Each row is followed by its group and then its class within the group.
[7,8,8,-9,-18,8,-13,-13,-12,-6,16,5,17,-21,-9,6,-5,-3,-7,19,-2,1,1,-1,11,5,9,-11,-2,-13,3,-17,-29,-6,-3,-9,7,-6,19,-20,-7,-6,20,-6,3,-21,2,1,10,-11,13,-17,14,-13,3,35,-1,-10,-16,-2,-1,2,-1,1,5,-4,-4] | Tamiz:C
[-3,3,15,-8,-17,-5,-5,-7,-12,-1,11,-2,11,-13,-6,1,5,-4,-5,9,2,6,8,-5,1,8,-8,-18,-2,-11,-2,-14,-35,-1,-2,-3,10,-7,7,-16,0,-1,16,3,7,-24,7,9,9,-13,6,0,9,-11,10,36,-8,-6,-6,-8,0,8,-3,5,3,-11,-2] | Tamiz:S
[1,3,25,-15,-18,-1,-9,-11,-11,5,12,13,23,-12,12,2,0,-5,-4,12,-3,-1,-1,11,7,5,8,9,2,-16,-9,-10,-30,1,-6,-8,-3,-2,24,-25,-6,2,18,-8,1,-39,-6,9,11,-5,8,-5,7,-17,12,31,-3,-12,-10,-2,-7,14,1,10,9,5,-1] | Tamiz:C
[2,-3,16,-5,-18,0,-12,-5,-8,-1,16,7,11,-4,8,9,-4,-4,-1,1,2,6,-3,2,5,15,14,4,6,-11,2,-19,-32,-5,0,-11,5,37,15,-18,-2,-2,11,6,4,-15,-7,5,6,-6,11,-1,16,-9,1,17,4,-2,-3,1,2,8,-2,4,6,-5,1] | Dubu:J
[17,-6,6,-4,-14,-2,-2,1,1,1,-2,4,9,-5,8,-2,4,-5,5,15,1,-1,10,-9,7,11,-6,-5,-2,0,-2,11,-17,-5,2,-4,-3,-10,1,-10,-12,0,5,5,4,-7,2,6,-2,-12,-1,3,9,-13,5,22,-8,1,-5,0,9,5,-9,1,-3,-11,1] | Zam:B
[-6,2,26,-18,-16,6,-2,-6,-2,2,19,8,23,-13,17,5,2,-5,-5,4,0,-5,4,0,10,6,15,13,6,-6,0,-17,-34,-10,-3,-14,-2,-5,21,-23,-7,-5,9,-8,4,-20,-6,2,0,-19,12,-6,7,-8,-1,34,-5,-12,-4,-5,4,9,-4,9,1,-9,-2] | Dubu:Y
[-4,-12,20,-8,-18,1,6,-1,-10,-2,12,7,22,-16,8,-8,4,-4,-3,10,-1,3,7,-5,15,4,11,0,7,-13,-5,-12,-38,-11,0,-9,5,-21,8,-32,-2,4,10,3,3,-22,-2,-1,5,-6,-2,-3,7,-41,6,39,-6,1,-7,-10,1,3,-2,3,2,-15,-3] | Zam:M
[4,6,29,-14,-26,0,-12,-23,-12,-11,15,5,18,-12,5,2,-4,0,-4,18,-3,1,-1,-4,11,9,8,6,1,-12,-3,-16,-36,-2,-4,-4,9,-5,16,-24,-5,-7,12,-2,8,-18,4,3,14,3,8,-9,8,-24,6,46,9,-3,-12,8,-11,12,2,0,7,-6,-6] | Tamiz:C
[-7,-2,5,-5,-18,2,0,-2,-21,-4,24,-3,29,-25,-18,-1,-2,-1,-11,-4,0,3,0,9,7,3,9,-11,-6,-15,3,-27,-19,-14,-7,-10,13,-12,7,-41,-5,0,4,-5,-3,-15,-7,8,-1,-10,11,-12,5,-17,5,13,9,-3,-7,-1,-2,9,1,8,0,-6,-2] | Dubu:J
[-5,-7,15,-6,-18,1,3,-8,-7,-4,23,8,25,-13,-1,9,6,-1,-3,-3,-3,0,-4,1,7,6,8,5,16,-16,-6,-25,-38,-10,-1,-13,6,-6,9,-35,11,-8,9,-2,1,-19,-1,-3,3,-12,1,0,9,-19,2,34,-3,-1,-3,-1,0,-3,-1,4,10,-10,2] | Bepag:K
[0,5,17,-12,-17,-1,-10,-11,-15,-3,16,1,20,-9,6,8,2,-9,-23,10,2,0,8,2,6,10,10,-7,-3,-15,-6,-13,-33,7,4,-12,-1,-2,22,-14,-3,-5,14,1,6,-13,1,9,10,-7,25,-17,13,9,8,34,0,-10,-7,0,-2,9,-6,4,2,-6,-4] | Tamiz:C
[-4,4,15,-11,-24,3,-4,-4,-22,-6,23,-5,24,-21,-8,3,1,-5,-6,6,-4,-1,4,1,8,14,11,-16,-1,-19,3,-18,-33,-4,-1,-12,7,-10,16,-24,-5,-2,7,2,-2,-18,-5,9,11,-12,14,-4,11,-15,7,22,4,-5,-9,11,-10,8,0,3,2,-12,-7] | Dubu:Y
[0,0,21,-5,-20,-8,-2,-5,3,-2,9,6,22,-9,-3,-4,-1,-1,-7,3,-3,2,0,0,13,3,7,15,6,-13,-3,-15,-34,-8,-3,-8,6,-2,6,-21,-2,-5,7,-9,1,-14,4,7,4,8,1,-3,10,-17,3,31,2,-4,1,7,-14,12,-4,0,4,-6,-3] | Bepag:K
[-4,-3,11,-6,-13,2,3,-2,-8,-8,7,7,9,0,14,-1,-1,-6,-3,16,-2,5,11,-13,5,5,6,-6,3,-2,1,20,-33,-3,-2,-4,7,-3,-3,-23,-9,-2,9,-1,6,-9,0,-5,7,4,-2,5,8,-24,3,34,-5,10,-4,-13,1,8,5,7,3,-13,0] | Zam:B
[-8,-7,8,0,-12,-1,-3,-1,-6,3,6,4,9,-15,2,0,6,-5,-1,10,6,3,17,-2,10,10,9,-13,3,-7,1,-3,-26,-7,-4,-11,3,-10,6,-26,-3,-1,11,6,2,-20,0,3,8,-21,-1,5,16,-27,8,30,-2,-2,-16,-1,3,7,-5,1,0,-18,4] | Zam:B
[-2,-1,23,-11,-20,-5,-9,-24,-10,5,13,10,23,-19,2,-1,1,-7,-4,3,-2,3,3,-1,5,8,4,4,1,-6,-3,-9,-40,3,-9,-9,5,-1,10,-22,-5,1,16,-5,1,-16,0,6,12,-10,6,-1,8,-14,5,30,2,-3,-9,5,-9,20,-1,9,0,-8,0] | Dubu:J
